Here is a tiny trained network, its code and every weight. The questions are about switching its units off for an input and a class, where a switched-off unit gives its printed mean instead of its output.

import numpy as np


def w(rows, s, z=0):
    codes = np.array(rows[::2]) - 128.0
    scale = np.full(codes.shape[1], s)
    scale[-1] = z or s
    return codes * scale


def f(y):
    return y / 2 * (1 + np.tanh(0.7978845608 * (y + 0.044715 * y**3)))


def log_softmax(a):
    a = a - a.max(-1, keepdims=True)
    return a - np.log(np.exp(a).sum(-1, keepdims=True))


def net(x, mask):
    res = np.array(x, float).reshape(1, 4) / 4 @ E
    y = f(res @ A[0][:, :-1].T + A[0][:, -1])
    res = res + np.where(mask, y, B[0][:, -1]) @ B[0][:, :-1]
    return log_softmax(res[-1] @ U[:, :-1].T + U[:, -1])


A, B = {}, {}
E = w([
[90,157,198,160,183,64],'x0',
[19,190,39,200,105,118],'x1',
[174,63,169,169,3,57],'x2',
[68,25,96,39,144,64],'x3',
],0.0068)
A[0] = w([
[137,46,184,122,91,34,124],'neuron 1',
[156,143,196,107,189,183,233],'neuron 2',
[164,59,140,89,81,60,99],'neuron 3',
[164,48,106,13,149,158,182],'neuron 4',
[9,167,108,155,156,110,200],'neuron 5',
[154,164,117,194,54,180,218],'neuron 6',
[89,111,25,83,170,184,220],'neuron 7',
[167,63,142,51,85,86,121],'neuron 8',
[95,46,97,38,126,144,216],'neuron 9',
[158,151,204,173,140,115,231],'neuron 10',
[170,72,182,157,79,22,143],'neuron 11',
[107,184,133,115,195,158,112],'neuron 12',
[3,180,116,197,152,108,168],'neuron 13',
[181,173,135,171,91,126,253],'neuron 14',
[63,96,58,96,166,95,221],'neuron 15',
[126,51,162,95,93,96,145],'neuron 16',
[56,86,107,78,132,62,159],'neuron 17',
[161,165,131,124,165,186,152],'neuron 18',
],0.0075,0.0033)
B[0] = w([
[159,36,126,115,112,33,243],'neuron 1',
[143,55,170,117,146,165,204],'neuron 2',
[130,80,149,68,157,62,217],'neuron 3',
[71,204,186,62,185,171,238],'neuron 4',
[1,217,191,128,149,34,240],'neuron 5',
[120,141,53,202,49,175,236],'neuron 6',
[81,170,183,214,101,147,228],'neuron 7',
[70,122,158,90,143,69,221],'neuron 8',
[41,186,194,57,119,114,243],'neuron 9',
[148,84,148,174,103,141,213],'neuron 10',
[148,44,126,163,94,91,255],'neuron 11',
[156,73,164,97,182,75,175],'neuron 12',
[28,213,166,176,143,71,251],'neuron 13',
[135,115,110,187,102,159,224],'neuron 14',
[35,205,164,93,93,81,227],'neuron 15',
[105,90,146,71,126,55,209],'neuron 16',
[75,143,105,70,51,40,217],'neuron 17',
[156,45,114,157,142,174,168],'neuron 18',
],0.0066,0.0055)
U = w([
[120,163,71,174,121,161,107],'0',
[163,94,160,163,137,79,131],'1',
[160,121,177,80,218,175,127],'2',
[67,255,186,130,124,111,151],'3',
[226,222,15,75,192,72,1],'4',
[122,126,112,65,98,78,115],'5',
[188,116,91,185,73,185,154],'6',
],0.0083,0.0067)

Each question gives the input, the list of numbers given to net, and the class t.
The units are the neurons (one row each of A and B). Each row of codes is followed by its name. A weight is (code - 128) times the scale printed after its matrix; where a second scale follows, it is the last column's (A, B and U).
mask holds one flag per neuron, in row order. A switched-off neuron (its flag False) gives its mean, the last column of its row in B, instead of its output. The means were averaged over made-up inputs and are rounded, as every weight is.
A unit's drop is (log p(t) with every unit on - log p(t) with that unit switched off) / (log p(t) with every unit on - log p(t) with every unit switched off).
The circuit of an input: a set's keep is (log p(t) with only the set's units on - log p(t) with every unit switched off) / (log p(t) with every unit on - log p(t) with every unit switched off). Starting from the 12 units with the biggest drops (on a tie, the unit counted first), units are removed one at a time, each time the one whose removal leaves the highest keep (on an exact tie, the one counted first), for as long as the keep stays at least 0.8.
circuit, biggest first: the units of the circuit, biggest drop first
unit that matters most: the unit with the biggest drop
top k neurons: the k neurons with the biggest drops, biggest first
drop of u: that unit's drop, to one decimal
input [-4,-7,0,-4], class 2: unit that matters most -> neuron 4
input [-6,2,-8,-4], class 0: circuit, biggest first -> [neuron 18; neuron 9]
input [-7,5,8,1], class 6: circuit, biggest first -> [neuron 6; neuron 5]
input [-1,-7,1,3], class 2: circuit, biggest first -> [neuron 4; neuron 5]
input [-8,2,-8,-4], class 0: circuit, biggest first -> [neuron 18; neuron 9; neuron 6]
input [-5,-5,-4,7], class 3: circuit, biggest first -> [neuron 4; neuron 9]
input [4,-4,-6,2], class 2: circuit, biggest first -> [neuron 2; neuron 13; neuron 6]
input [0,-7,-4,4], class 2: circuit, biggest first -> [neuron 5; neuron 2; neuron 4]
input [-5,-4,-1,5], class 3: top 3 neurons -> [neuron 4; neuron 9; neuron 7]
input [-3,-5,-5,-3], class 2: drop of neuron 2 -> 0.1
input [6,-7,-1,-8], class 2: drop of neuron 8 -> -0.2
input [-4,-1,-1,-8], class 6: drop of neuron 12 -> 0.0
